Here is a tiny trained network, its code and every weight. The questions are about switching its units off for an input and a class, where a switched-off unit gives its printed mean instead of its output.

import numpy as np


def w(rows, s, z=0):
    codes = np.array(rows[::2]) - 128.0
    scale = np.full(codes.shape[1], s)
    scale[-1] = z or s
    return codes * scale


def norm(h):
    return h / np.sqrt((h * h).mean(-1, keepdims=True) + 1e-5)


def f(y):
    return np.maximum(y, 0)


def log_softmax(a):
    a = a - a.max(-1, keepdims=True)
    return a - np.log(np.exp(a).sum(-1, keepdims=True))


def net(x, mask):
    res = np.array(x, float).reshape(1, 3) / 4 @ E
    u = 0
    for l in range(4):
        y = f(norm(res) @ A[l][:, :-1].T + A[l][:, -1])
        res = res + np.where(mask[u : u + 4], y, B[l][:, -1]) @ B[l][:, :-1]
        u += 4
    return log_softmax(norm(res)[-1] @ U[:, :-1].T + U[:, -1])


A, B = {}, {}
E = w([
[140,145,69,131,77,156,232,102,164,135],'x0',
[23,69,168,76,106,253,71,63,106,118],'x1',
[161,162,198,200,68,153,126,25,250,134],'x2',
],0.013)
A[0] = w([
[6,50,136,76,155,199,119,124,92,127,2],'0.n1',
[73,99,145,127,124,189,96,157,133,139,72],'0.n2',
[105,117,122,90,129,137,95,93,78,119,45],'0.n3',
[125,166,122,134,176,107,106,141,146,160,95],'0.n4',
],0.016,0.0064)
B[0] = w([
[204,4,122,176,81,245,109,167,160,93,252],'0.n1',
[93,55,97,112,120,101,155,116,170,146,198],'0.n2',
[117,93,137,161,169,181,125,152,100,149,171],'0.n3',
[177,86,135,106,134,128,114,103,113,96,154],'0.n4',
],0.016,0.014)
A[1] = w([
[71,104,90,59,198,90,52,210,20,136,5],'1.n1',
[113,111,55,116,139,131,250,117,141,136,121],'1.n2',
[142,165,132,124,174,180,99,165,135,194,58],'1.n3',
[95,104,138,150,133,128,124,110,193,159,45],'1.n4',
],0.011,0.0026)
B[1] = w([
[142,199,101,2,49,157,102,170,55,21,233],'1.n1',
[58,138,107,139,227,132,159,143,234,237,253],'1.n2',
[168,135,70,166,9,116,163,68,124,146,130],'1.n3',
[41,156,130,23,151,83,108,189,35,80,218],'1.n4',
],0.0092,0.0061)
A[2] = w([
[142,149,2,144,52,103,197,105,156,168,68],'2.n1',
[3,88,124,90,83,143,77,98,141,159,70],'2.n2',
[136,91,178,172,153,178,78,141,79,153,17],'2.n3',
[130,161,108,160,71,132,145,181,22,82,3],'2.n4',
],0.0074,0.0048)
B[2] = w([
[1,1,67,144,202,131,206,158,88,157,242],'2.n1',
[94,146,142,116,110,127,138,28,29,31,252],'2.n2',
[86,16,93,176,60,169,192,172,170,72,202],'2.n3',
[189,179,211,1,183,9,126,64,35,119,174],'2.n4',
],0.0071,0.0038)
A[3] = w([
[22,129,192,125,67,202,75,1,146,124,121],'3.n1',
[157,73,161,227,158,185,37,168,139,192,127],'3.n2',
[205,111,174,215,180,77,64,151,121,100,3],'3.n3',
[85,67,161,124,218,82,101,75,136,86,135],'3.n4',
],0.0082,0.0059)
B[3] = w([
[129,196,185,9,133,181,35,117,54,205,255],'3.n1',
[120,84,56,178,207,147,207,105,205,192,237],'3.n2',
[90,146,148,193,60,132,114,121,124,96,154],'3.n3',
[133,152,131,161,126,96,87,122,120,180,179],'3.n4',
],0.013,0.0077)
U = w([
[86,162,66,160,171,101,253,134,194,169,179],'0',
[170,158,165,239,106,50,90,118,143,84,30],'1',
[190,136,107,81,134,94,111,167,48,42,81],'2',
[94,213,182,95,120,139,87,73,128,189,40],'3',
[134,24,116,134,108,241,117,125,147,132,254],'4',
],0.02,0.0036)

Each question gives the input, the list of numbers given to net, and the class t.
The units are the neurons (one row each of A and B). Each row of codes is followed by its name. A weight is (code - 128) times the scale printed after its matrix; where a second scale follows, it is the last column's (A, B and U).
mask holds one flag per neuron, layer by layer. A switched-off neuron (its flag False) gives its mean, the last column of its row in B, instead of its output. The means were averaged over made-up inputs and are rounded, as every weight is.
A unit's drop is (log p(t) with every unit on - log p(t) with that unit switched off) / (log p(t) with every unit on - log p(t) with every unit switched off).
The circuit of an input: a set's keep is (log p(t) with only the set's units on - log p(t) with every unit switched off) / (log p(t) with every unit on - log p(t) with every unit switched off). Starting from the 12 units with the biggest drops (on a tie, the unit counted first), units are removed one at a time, each time the one whose removal leaves the highest keep (on an exact tie, the one counted first), for as long as the keep stays at least 0.8.
circuit, biggest first: the units of the circuit, biggest drop first
most important unit: the unit with the biggest drop
top k neurons: the k neurons with the biggest drops, biggest first
top k neurons in layer l: the k neurons of layer l with the biggest drops, biggest first
drop when u is switched off: that unit's drop, to one decimal
input [-3,3,6], class 3: circuit, biggest first : (0.n1)
input [-8,-8,1], class 1: top 2 neurons in layer 3 : (3.n3, 3.n1)
input [-2,-1,-5], class 2: circuit, biggest first : (1.n1, 0.n1)
input [1,5,6], class 3: top 2 neurons : (3.n1, 0.n1)
input [-6,-3,1], class 1: top 2 neurons : (0.n1, 0.n4)
input [7,6,6], class 3: circuit, biggest first : (0.n1, 3.n1)
input [2,-6,-6], class 2: top 4 neurons : (1.n1, 0.n1, 0.n2, 3.n2)
input [0,-5,1], class 1: top 3 neurons : (0.n2, 0.n4, 0.n1)
input [1,6,8], class 3: top 2 neurons : (0.n1, 3.n1)
input [-1,-7,3], class 1: top 2 neurons in layer 0 : (0.n2, 0.n1)
input [2,7,8], class 3: top 2 neurons : (3.n1, 0.n1)
input [-3,-1,3], class 1: top 2 neurons in layer 1 : (1.n1, 1.n2)
input [-2,-7,-1], class 2: top 4 neurons : (0.n1, 0.n2, 1.n2, 3.n2)
input [-1,-1,-8], class 2: circuit, biggest first : (1.n1)
input [6,-1,-7], class 0: top 2 neurons : (1.n2, 0.n1)
input [-1,-7,-1], class 1: top 2 neurons in layer 3 : (3.n1, 3.n3)
input [-3,-6,3], class 1: drop when 0.n1 is switched off : 0.3
input [-4,-3,-4], class 2: drop when 0.n1 is switched off : 0.1
input [5,-8,7], class 0: drop when 0.n1 is switched off : 0.1
input [-5,-4,-3], class 2: drop when 0.n1 is switched off : 0.5
input [-8,-8,-1], class 2: most important unit : 0.n1
